Below are the code and all the weights of a small trained network. Each question names an input and a target symbol and asks about switching units off, where a switched-off unit gives its printed mean instead of its output.

import numpy as np


def w(rows, s, z=0):
    codes = np.array(rows[::2]) - 128.0
    scale = np.full(codes.shape[1], s)
    scale[-1] = z or s
    return codes * scale


def f(y):
    return np.maximum(y, 0)


def softmax(a):
    e = np.exp(a - a.max(-1, keepdims=True))
    return e / e.sum(-1, keepdims=True)


def log_softmax(a):
    a = a - a.max(-1, keepdims=True)
    return a - np.log(np.exp(a).sum(-1, keepdims=True))


def net(x, mask):
    ids = ['ΓΦΨζλτ'.index(c) for c in x.split()]
    T = len(ids)
    res = E[ids] + P[:T]
    u = 0
    for l in range(2):
        q, k, v = (res @ M[l].T for M in (Q, K, V))
        z = softmax(np.where(np.tri(T) > 0, q @ k.T / 2**0.5, -1e9)) @ v
        res = res + np.where(mask[u], z, O[l][:, -1]) @ O[l][:, :-1]
        u += 1
        y = f(res @ A[l][:, :-1].T + A[l][:, -1])
        res = res + np.where(mask[u : u + 16], y, B[l][:, -1]) @ B[l][:, :-1]
        u += 16
    return log_softmax(res[-1] @ U[:, :-1].T + U[:, -1])


Q, K, V, O, A, B = {}, {}, {}, {}, {}, {}
E = w([
[145,121,219,148,159,149,104,62,132],'Γ',
[30,122,111,134,247,97,63,108,107],'Φ',
[90,113,143,116,97,180,177,159,254],'Ψ',
[4,145,184,113,122,158,156,49,54],'ζ',
[77,142,112,157,131,141,114,255,108],'λ',
[95,247,157,144,132,111,133,83,207],'τ',
],0.0099)
P = w([
[122,140,106,123,136,148,153,94,122],'0',
[86,31,98,81,101,45,155,99,125],'1',
[117,64,87,2,97,103,108,147,97],'2',
[88,144,113,217,169,179,142,110,124],'3',
[153,144,112,79,99,3,200,126,104],'4',
[125,122,136,25,141,215,42,202,124],'5',
[110,184,126,122,153,132,178,129,113],'6',
[104,172,113,9,62,87,75,157,158],'7',
],0.0065)
Q[0] = w([
[139,131,135,4,68,24,88,150,115],'0.h0',
[103,175,172,229,169,56,229,119,154],'0.h0',
],0.023)
K[0] = w([
[112,167,135,85,146,254,45,152,134],'0.h0',
[180,122,122,32,114,34,163,154,95],'0.h0',
],0.027)
V[0] = w([
[187,14,254,121,229,86,119,170,149],'0.h0',
[198,102,139,163,45,195,164,216,3],'0.h0',
],0.0087)
O[0] = w([
[173,107,167,75,226,200,215,206,49,83],'0.h0',
[38,4,211,251,223,160,116,184,235,3],'0.h0',
],0.0048,0.004)
A[0] = w([
[117,141,91,149,126,198,130,104,102,105],'0.n0',
[163,116,110,137,128,117,130,134,137,63],'0.n1',
[166,154,144,144,197,112,149,139,188,53],'0.n2',
[123,112,155,171,170,135,141,97,153,20],'0.n3',
[164,111,89,110,179,118,132,98,138,3],'0.n4',
[176,136,187,137,107,103,116,121,132,113],'0.n5',
[110,100,139,88,129,153,151,137,90,140],'0.n6',
[122,1,129,112,104,115,109,136,113,44],'0.n7',
[161,133,125,149,65,159,178,121,170,108],'0.n8',
[162,112,85,146,106,140,80,174,113,116],'0.n9',
[129,176,142,140,172,132,79,149,138,55],'0.n10',
[81,136,162,188,132,136,133,146,152,153],'0.n11',
[111,73,136,114,151,125,135,51,178,129],'0.n12',
[170,133,106,116,131,160,157,113,124,88],'0.n13',
[161,168,114,113,142,146,153,155,182,92],'0.n14',
[162,109,156,123,159,153,132,110,115,107],'0.n15',
],0.011,0.003)
B[0] = w([
[107,78,131,74,60,88,92,158,138,191],'0.n0',
[120,141,126,131,130,126,110,107,128,128],'0.n1',
[107,165,114,194,30,131,179,70,123,151],'0.n2',
[147,155,69,157,111,174,120,170,74,156],'0.n3',
[168,97,120,101,109,106,100,198,121,135],'0.n4',
[148,114,88,164,187,192,126,125,159,171],'0.n5',
[114,100,172,147,227,123,184,151,110,227],'0.n6',
[254,144,164,36,143,55,134,164,75,166],'0.n7',
[116,55,26,78,173,154,91,149,119,189],'0.n8',
[126,143,98,215,126,81,154,149,132,190],'0.n9',
[132,116,79,73,110,73,146,114,131,179],'0.n10',
[197,203,94,96,157,144,104,151,68,252],'0.n11',
[131,214,153,147,213,154,175,134,202,216],'0.n12',
[170,128,176,114,145,98,125,163,130,168],'0.n13',
[83,101,96,64,54,153,145,129,102,201],'0.n14',
[148,111,95,115,208,141,115,182,169,154],'0.n15',
],0.0099,0.0029)
Q[1] = w([
[130,244,57,109,175,236,152,104,69],'1.h0',
[126,33,19,254,128,202,151,68,37],'1.h0',
],0.0075)
K[1] = w([
[150,111,80,203,127,11,254,129,147],'1.h0',
[148,85,51,149,194,38,220,13,178],'1.h0',
],0.0068)
V[1] = w([
[173,65,128,2,145,161,140,9,203],'1.h0',
[149,132,59,140,87,186,138,249,172],'1.h0',
],0.015)
O[1] = w([
[208,2,124,88,150,83,126,47,38,3],'1.h0',
[123,205,45,168,154,230,209,63,76,227],'1.h0',
],0.0075,0.0072)
A[1] = w([
[112,127,179,176,104,229,167,126,185,4],'1.n0',
[101,154,134,172,167,125,106,135,118,85],'1.n1',
[114,58,170,116,67,95,89,51,138,25],'1.n2',
[54,150,146,153,159,169,143,64,208,155],'1.n3',
[180,67,97,110,145,108,79,159,153,88],'1.n4',
[168,127,175,130,195,92,90,154,72,121],'1.n5',
[184,83,129,134,180,83,75,83,97,32],'1.n6',
[41,143,125,74,100,98,149,118,97,103],'1.n7',
[114,190,157,169,165,103,152,131,132,86],'1.n8',
[213,56,169,114,109,142,115,140,151,81],'1.n9',
[125,108,141,152,69,147,119,167,185,142],'1.n10',
[193,177,185,86,117,170,170,90,196,90],'1.n11',
[83,146,188,130,51,132,143,79,111,118],'1.n12',
[224,118,199,151,100,162,78,103,104,8],'1.n13',
[116,135,202,103,98,86,106,97,60,201],'1.n14',
[156,188,109,130,2,99,113,55,138,93],'1.n15',
],0.0099,0.0042)
B[1] = w([
[181,111,192,88,220,86,231,66,163,220],'1.n0',
[175,106,159,98,75,141,148,127,208,186],'1.n1',
[109,102,147,97,181,201,203,205,27,177],'1.n2',
[117,22,65,145,139,40,44,86,65,249],'1.n3',
[113,157,69,191,121,130,96,59,85,167],'1.n4',
[118,37,161,70,91,171,121,160,90,168],'1.n5',
[75,193,166,177,76,118,51,217,187,192],'1.n6',
[189,152,150,211,102,107,143,177,34,183],'1.n7',
[110,104,178,100,74,206,81,145,164,228],'1.n8',
[146,204,79,145,175,142,213,38,158,166],'1.n9',
[113,142,116,153,109,162,80,94,43,154],'1.n10',
[78,166,105,184,85,179,128,170,129,176],'1.n11',
[120,101,87,57,169,196,122,198,128,148],'1.n12',
[88,78,166,117,170,166,162,90,255,143],'1.n13',
[148,144,78,143,114,104,105,70,234,184],'1.n14',
[204,112,217,87,151,36,172,141,173,174],'1.n15',
],0.01,0.016)
U = w([
[119,119,130,139,142,174,122,126,204,195],'Γ',
[97,91,68,173,60,99,2,176,114,140],'Φ',
[124,143,34,173,155,141,169,115,50,252],'Ψ',
[100,14,197,34,163,186,185,245,43,85],'ζ',
[120,251,127,145,66,211,150,229,126,6],'λ',
[210,150,129,77,115,62,162,145,151,119],'τ',
],0.0043,0.0015)

Each question gives the input, a string of symbols that net reads in full, and the target symbol t.
The units are the heads (2 rows each of Q, K, V and O) and the neurons (one row each of A and B). Each row of codes is followed by its name. A weight is (code - 128) times the scale printed after its matrix; where a second scale follows, it is the last column's (O, A, B and U).
mask holds one flag per unit, layer by layer, with each layer's heads first. A switched-off unit (its flag False) gives its mean, the last column of its rows in O or B, instead of its output. The means were averaged over made-up inputs and are rounded, as every weight is.
A unit's drop is (log p(t) with every unit on - log p(t) with that unit switched off) / (log p(t) with every unit on - log p(t) with every unit switched off).
The circuit of an input: a set's keep is (log p(t) with only the set's units on - log p(t) with every unit switched off) / (log p(t) with every unit on - log p(t) with every unit switched off). Starting from the 12 units with the biggest drops (on a tie, the unit counted first), units are removed one at a time, each time the one whose removal leaves the highest keep (on an exact tie, the one counted first), for as long as the keep stays at least 0.8.
units of the circuit, in order: the units of the circuit, biggest drop first
unit that matters most: the unit with the biggest drop
k most important neurons of layer l: the k neurons of layer l with the biggest drops, biggest first
input Φ τ τ Γ λ ζ τ Ψ, target Φ: units of the circuit, in order : (1.n0 1.h0)
input τ Φ λ Ψ Ψ Γ, target Ψ: units of the circuit, in order : (1.h0 1.n8)
input ζ λ Ψ τ λ, target λ: units of the circuit, in order : (1.n3)
input Ψ Γ ζ λ Φ Ψ Γ Φ, target Ψ: units of the circuit, in order : (1.h0 1.n6 1.n8)
input Ψ τ λ τ ζ Ψ ζ Γ, target Ψ: units of the circuit, in order : (1.n8 1.h0)
input λ ζ Γ, target Γ: 2 most important neurons of layer 1 : (1.n0 1.n3)
input λ ζ Γ τ ζ Γ τ Ψ, target ζ: units of the circuit, in order : (0.h0 1.n14)
input τ λ ζ, target τ: units of the circuit, in order : (0.h0 1.n15)
input ζ Ψ ζ λ Ψ, target Φ: units of the circuit, in order : (1.n0 0.n8)
input Ψ τ λ, target Ψ: units of the circuit, in order : (1.h0 1.n8)
input Γ ζ ζ λ, target Φ: units of the circuit, in order : (1.h0 1.n0)
input λ λ Φ Γ Ψ ζ Ψ, target Ψ: units of the circuit, in order : (1.n8 0.n8 1.h0)
input Γ Ψ Φ Γ λ Γ, target ζ: 2 most important neurons of layer 0 : (0.n11 0.n6)
input Φ Ψ Γ, target Γ: 4 most important neurons of layer 1 : (1.n13 1.n14 1.n9 1.n6)
input ζ λ ζ, target Φ: most important neuron of layer 0 : (0.n12)
input ζ λ Φ τ Γ, target λ: units of the circuit, in order : (1.n3 1.n0)
input Γ Ψ τ Γ Φ λ Γ, target λ: units of the circuit, in order : (0.h0 1.n3)
input Ψ Φ τ, target τ: 2 most important neurons of layer 1 : (1.n15 1.n14)
input Γ Φ Ψ ζ ζ λ, target Φ: 2 most important neurons of layer 1 : (1.n0 1.n2)
input ζ Γ ζ λ τ, target Φ: unit that matters most : 1.n3
input Φ Ψ Φ λ ζ Φ Ψ ζ, target λ: 2 most important neurons of layer 1 : (1.n0 1.n7)
input τ Ψ Φ τ τ λ Ψ, target τ: 3 most important neurons of layer 0 : (0.n9 0.n12 0.n6)
input λ λ Ψ λ λ Γ Γ ζ, target ζ: units of the circuit, in order : (0.h0 0.n6)
input τ λ λ τ τ λ, target τ: 4 most important neurons of layer 1 : (1.n15 1.n6 1.n11 1.n2)
input τ Ψ ζ Φ Φ, target Φ: 3 most important neurons of layer 1 : (1.n6 1.n0 1.n14)
input ζ Γ Ψ ζ, target ζ: 2 most important neurons of layer 1 : (1.n5 1.n2)
input Ψ λ Φ λ Γ λ τ, target ζ: unit that matters most : 1.n12
input Γ λ Γ Ψ Φ, target ζ: 3 most important neurons of layer 0 : (0.n6 0.n12 0.n11)
